Below is a small trained network, with its code and all its weights. Each question gives an input and a class and asks what happens when units are switched off, that is, made to give their printed mean instead of their output.

import numpy as np


def w(rows, s, z=0):
    codes = np.array(rows[::2]) - 128.0
    scale = np.full(codes.shape[1], s)
    scale[-1] = z or s
    return codes * scale


def f(y):
    return y / 2 * (1 + np.tanh(0.7978845608 * (y + 0.044715 * y**3)))


def log_softmax(a):
    a = a - a.max(-1, keepdims=True)
    return a - np.log(np.exp(a).sum(-1, keepdims=True))


def net(x, mask):
    res = np.array(x, float).reshape(1, 5) / 4 @ E
    y = f(res @ A[0][:, :-1].T + A[0][:, -1])
    res = res + np.where(mask, y, B[0][:, -1]) @ B[0][:, :-1]
    return log_softmax(res[-1] @ U[:, :-1].T + U[:, -1])


A, B = {}, {}
E = w([
[252,159,192,122,247,115,194,111],'x0',
[132,123,134,126,118,129,131,132],'x1',
[134,183,142,210,55,177,182,43],'x2',
[146,3,64,222,142,64,158,111],'x3',
[133,140,135,113,106,104,120,113],'x4',
],0.015)
A[0] = w([
[133,5,46,113,100,86,69,163,182],'N0',
[114,183,181,118,167,123,124,151,122],'N1',
[252,53,132,173,197,52,188,68,35],'N2',
[76,67,96,196,87,59,138,133,152],'N3',
[133,171,161,83,137,151,176,101,113],'N4',
[99,146,118,192,116,160,116,47,125],'N5',
[158,141,223,88,196,121,194,117,163],'N6',
[47,77,84,129,109,119,192,62,122],'N7',
[82,196,114,98,89,213,52,174,215],'N8',
[157,137,170,98,141,164,165,71,129],'N9',
[193,138,151,130,182,134,129,146,124],'N10',
[116,98,125,71,163,87,106,187,254],'N11',
[194,196,164,171,138,160,142,129,119],'N12',
[166,175,130,217,59,207,160,33,177],'N13',
[145,140,180,68,178,114,111,172,150],'N14',
],0.012,0.0098)
B[0] = w([
[143,125,46,113,235,133,65,139,215],'N0',
[156,178,145,176,125,106,148,141,169],'N1',
[44,125,16,9,64,123,190,115,231],'N2',
[163,45,131,169,132,132,102,93,198],'N3',
[134,190,136,196,138,176,134,102,175],'N4',
[136,84,96,145,87,149,145,42,185],'N5',
[172,159,197,139,147,129,134,208,212],'N6',
[140,71,154,143,89,72,101,38,175],'N7',
[73,140,69,32,75,123,234,191,250],'N8',
[140,232,117,150,170,219,68,131,176],'N9',
[129,167,167,173,101,110,191,161,178],'N10',
[181,139,127,72,185,46,115,198,201],'N11',
[137,163,117,128,178,202,111,111,189],'N12',
[78,130,112,137,103,189,151,2,251],'N13',
[145,165,166,152,144,66,148,193,184],'N14',
],0.011,0.027)
U = w([
[102,133,82,20,117,75,158,187,254],'0',
[95,140,81,75,58,155,204,103,170],'1',
[195,163,170,161,129,65,148,188,38],'2',
[126,195,128,173,158,204,90,119,71],'3',
[164,94,77,124,144,113,1,156,90],'4',
[124,57,119,223,93,92,120,75,35],'5',
],0.013,0.0035)

Each question gives the input, the list of numbers given to net, and the class t.
The units are the neurons (one row each of A and B). Each row of codes is followed by its name. A weight is (code - 128) times the scale printed after its matrix; where a second scale follows, it is the last column's (A, B and U).
mask holds one flag per neuron, in row order. A switched-off neuron (its flag False) gives its mean, the last column of its row in B, instead of its output. The means were averaged over made-up inputs and are rounded, as every weight is.
A unit's drop is (log p(t) with every unit on - log p(t) with that unit switched off) / (log p(t) with every unit on - log p(t) with every unit switched off).
The circuit of an input: a set's keep is (log p(t) with only the set's units on - log p(t) with every unit switched off) / (log p(t) with every unit on - log p(t) with every unit switched off). Starting from the 12 units with the biggest drops (on a tie, the unit counted first), units are removed one at a time, each time the one whose removal leaves the highest keep (on an exact tie, the one counted first), for as long as the keep stays at least 0.8.
circuit, biggest first: the units of the circuit, biggest drop first
most important unit: the unit with the biggest drop
top k neurons: the k neurons with the biggest drops, biggest first
drop when u is switched off: that unit's drop, to one decimal
input [0,7,-2,-7,0], class 0: most important unit => N8
input [0,1,-8,1,1], class 4: top 3 neurons => [N8; N2; N0]
input [-6,1,-1,1,3], class 4: circuit, biggest first => [N2; N0]
input [4,6,-1,3,-7], class 0: top 2 neurons => [N2; N13]
input [0,4,-7,2,2], class 4: top 2 neurons => [N8; N0]
input [4,-8,0,-6,6], class 2: top 2 neurons => [N13; N14]
input [6,6,0,0,-2], class 2: top 2 neurons => [N8; N6]
input [0,-6,-3,7,-8], class 4: top 3 neurons => [N8; N0; N3]
input [0,-7,3,2,-8], class 5: top 2 neurons => [N8; N2]
input [0,2,2,5,3], class 5: top 2 neurons => [N8; N3]
input [0,1,6,7,8], class 5: top 3 neurons => [N8; N3; N7]
input [7,0,0,6,4], class 0: top 4 neurons => [N2; N13; N6; N5]
input [0,-1,5,7,-1], class 5: top 3 neurons => [N8; N3; N7]
input [-7,2,-2,6,-4], class 4: circuit, biggest first => [N0]
input [-1,2,-1,4,-3], class 4: drop when N8 is switched off => 0.2
input [-5,-3,0,-5,-4], class 0: drop when N13 is switched off => 1.0
input [-5,-5,-3,7,3], class 4: drop when N0 is switched off => 0.2
